[[127 133 146 142 127 131 132 121]
 [131 133 118 132 131 130 127 137]
 [148 120 108 140 138 148 137 136]
 [108 142 133 142 131 116 129 135]
 [134 130 142 137 129 135 133 122]
 [121 128 137 111 140 116 129 145]
 [137 125 133 116 134 130 128 136]
 [108 157 137 157 123 120 130 120]
 [141 136 123 138 103 138 111 114]
 [119 120 139 129 151 123 143 147]]
:
[[121 137 136 135 122 145 136 120 114 147]
 [132 127 137 129 133 129 128 130 111 143]
 [131 130 148 116 135 116 130 120 138 123]
 [127 131 138 131 129 140 134 123 103 151]
 [142 132 140 142 137 111 116 157 138 129]
 [146 118 108 133 142 137 133 137 123 139]
 [133 133 120 142 130 128 125 157 136 120]
 [127 131 148 108 134 121 137 108 141 119]]

[[138 140 134 131 147 119 118 115]
 [119 112 132 133 120 139 140 147]
 [123 119 126 139 128 120 120 141]
 [130 132 110 137 139 114 113 119]
 [121 121 147 121 106 120 119 135]
 [119 118 124 122 106 129 130 137]
 [121 117 155 144 130 129 129 120]
 [124 124 126 125 116 115 115 140]
 [129 128 113 119 125 139 140 152]]
:
[[115 147 141 119 135 137 120 140 152]
 [118 140 120 113 119 130 129 115 140]
 [119 139 120 114 120 129 129 115 139]
 [147 120 128 139 106 106 130 116 125]
 [131 133 139 137 121 122 144 125 119]
 [134 132 126 110 147 124 155 126 113]
 [140 112 119 132 121 118 117 124 128]
 [138 119 123 130 121 119 121 124 129]]

[[118 127 125]
 [127 143 141]
 [129 130 134]
 [127 124 133]
 [125 131 134]
 [121 129 126]
 [127 129 127]
 [129 129 129]
 [121 138 123]
 [106 133 118]
 [138 126 133]]
:
[[125 141 134 133 134 126 127 129 123 118 133]
 [127 143 130 124 131 129 129 129 138 133 126]
 [118 127 129 127 125 121 127 129 121 106 138]]

[[136 128 123 137 124 129 131 124 130 122]
 [125 123 143 134 125 127 129 128 137 125]
 [123 122 104 132 133 135 128 137 128 125]
 [129 129 135 127 132 134 123 130 119 130]
 [126 119 125 131 129 133 124 128 137 126]]
:
[[122 125 125 130 126]
 [130 137 128 119 137]
 [124 128 137 130 128]
 [131 129 128 123 124]
 [129 127 135 134 133]
 [124 125 133 132 129]
 [137 134 132 127 131]
 [123 143 104 135 125]
 [128 123 122 129 119]
 [136 125 123 129 126]]

[[136 141 115 122]
 [118 139 118 124]
 [119 124 126 142]
 [104 138 121 141]]
:
[[122 124 142 141]
 [115 118 126 121]
 [141 139 124 138]
 [136 118 119 104]]

[[121 122 132 135 132 126 135 124 144 125]
 [131 128 110 153 126 115 115 136 147 113]
 [124 151 126 143 126 113 102 118 127 113]]
:
[[125 113 113]
 [144 147 127]
 [124 136 118]
 [135 115 102]
 [126 115 113]
 [132 126 126]
 [135 153 143]
 [132 110 126]
 [122 128 151]
 [121 131 124]]

[[121 127 135 123 125 136 117 120 131 119 125]
 [144 130 120 118 113 138 107 135 107 117 131]
 [107 115 152 118 143 151 108 108 138 123 109]
 [125 150 140 113 128 134 129 123 101 142 143]]
:
[[125 131 109 143]
 [119 117 123 142]
 [131 107 138 101]
 [120 135 108 123]
 [117 107 108 129]
 [136 138 151 134]
 [125 113 143 128]
 [123 118 118 113]
 [135 120 152 140]
 [127 130 115 150]
 [121 144 107 125]]
---
[[103 121 117 124 103 126 153 141 113 104 121 155 139 146]
 [125 130 155 143 151 109 144 143 116 143 120 138 130 138]
 [153 145 135 142 120 129 134 129 110 126 108 134 127 101]]
:
[[146 103 121 117 124 103 126 153 141 113 104 121 155 139]
 [138 125 130 155 143 151 109 144 143 116 143 120 138 130]
 [101 153 145 135 142 120 129 134 129 110 126 108 134 127]]

[[124 128 113 142 111 123 127 123 120]
 [133 132 129 122 117 130 124 132 104]
 [132 110 127 135 136 123 132 132 140]
 [123 134 125 128 135 133 135 123 124]]
:
[[120 124 128 113 142 111 123 127 123]
 [104 133 132 129 122 117 130 124 132]
 [140 132 110 127 135 136 123 132 132]
 [124 123 134 125 128 135 133 135 123]]

[[140 120]
 [140 116]
 [121 155]
 [122 124]
 [131 137]
 [123 126]
 [120 131]]
:
[[120 140]
 [116 140]
 [155 121]
 [124 122]
 [137 131]
 [126 123]
 [131 120]]

[[139 128 134 151 117 131 138]
 [144 135 126 132 118 127 133]
 [144 128 136 138 118 133 133]
 [138 128 133 147 119 131 137]
 [141 126 136 146 118 133 136]
 [136 129 130 130 124 130 130]]
:
[[138 139 128 134 151 117 131]
 [133 144 135 126 132 118 127]
 [133 144 128 136 138 118 133]
 [137 138 128 133 147 119 131]
 [136 141 126 136 146 118 133]
 [130 136 129 130 130 124 130]]

[[131 114 126 111 117]
 [149 133 133 123 113]
 [136 156 115 126 132]
 [120 116 155 142 116]
 [117 128 139 147 134]
 [117 135 112 131 153]
 [118 120 122 136 134]
 [120 103 135 129 125]
 [116 128 141 129 117]
 [126 118 124 134 133]
 [148 122 141 126 112]]
:
[[117 131 114 126 111]
 [113 149 133 133 123]
 [132 136 156 115 126]
 [116 120 116 155 142]
 [134 117 128 139 147]
 [153 117 135 112 131]
 [134 118 120 122 136]
 [125 120 103 135 129]
 [117 116 128 141 129]
 [133 126 118 124 134]
 [112 148 122 141 126]]

[[118 112 118 141]
 [115 108 122 142]
 [140 146 119 117]
 [119 114 140 136]
 [121 116 115 138]
 [129 130 144 125]
 [117 112 139 137]
 [142 149 131 113]
 [126 125 112 133]
 [132 135 142 121]
 [115 108 134 141]
 [131 132 113 128]]
:
[[141 118 112 118]
 [142 115 108 122]
 [117 140 146 119]
 [136 119 114 140]
 [138 121 116 115]
 [125 129 130 144]
 [137 117 112 139]
 [113 142 149 131]
 [133 126 125 112]
 [121 132 135 142]
 [141 115 108 134]
 [128 131 132 113]]

[[123 125 132 132 132 127 126 127 127 123 132 121 127 127 134]
 [134 133 139 117 125 136 134 134 131 123 123 121 135 135 120]
 [119 124 132 146 141 115 125 116 117 118 142 116 115 114 152]
 [132 128 143 115 123 119 128 120 120 132 121 133 119 119 115]]
:
[[134 123 125 132 132 132 127 126 127 127 123 132 121 127 127]
 [120 134 133 139 117 125 136 134 134 131 123 123 121 135 135]
 [152 119 124 132 146 141 115 125 116 117 118 142 116 115 114]
 [115 132 128 143 115 123 119 128 120 120 132 121 133 119 119]]

[[123 135 122]
 [141 122 133]
 [144 119 130]
 [134 117 135]
 [119 137 119]
 [119 154 116]
 [150 119 134]
 [135 130 131]
 [133 133 126]
 [132 124 121]]
:
[[122 123 135]
 [133 141 122]
 [130 144 119]
 [135 134 117]
 [119 119 137]
 [116 119 154]
 [134 150 119]
 [131 135 130]
 [126 133 133]
 [121 132 124]]

[[137 139 112 106 123 122 134 110 158 135 134 140]
 [109 109 145 144 111 137 118 145 129 107 135 118]
 [116 141 129 117 131 112 151 151 116 116 112 115]
 [127 139 121 108 117 114 143 133 145 123 124 132]]
:
[[140 137 139 112 106 123 122 134 110 158 135 134]
 [118 109 109 145 144 111 137 118 145 129 107 135]
 [115 116 141 129 117 131 112 151 151 116 116 112]
 [132 127 139 121 108 117 114 143 133 145 123 124]]
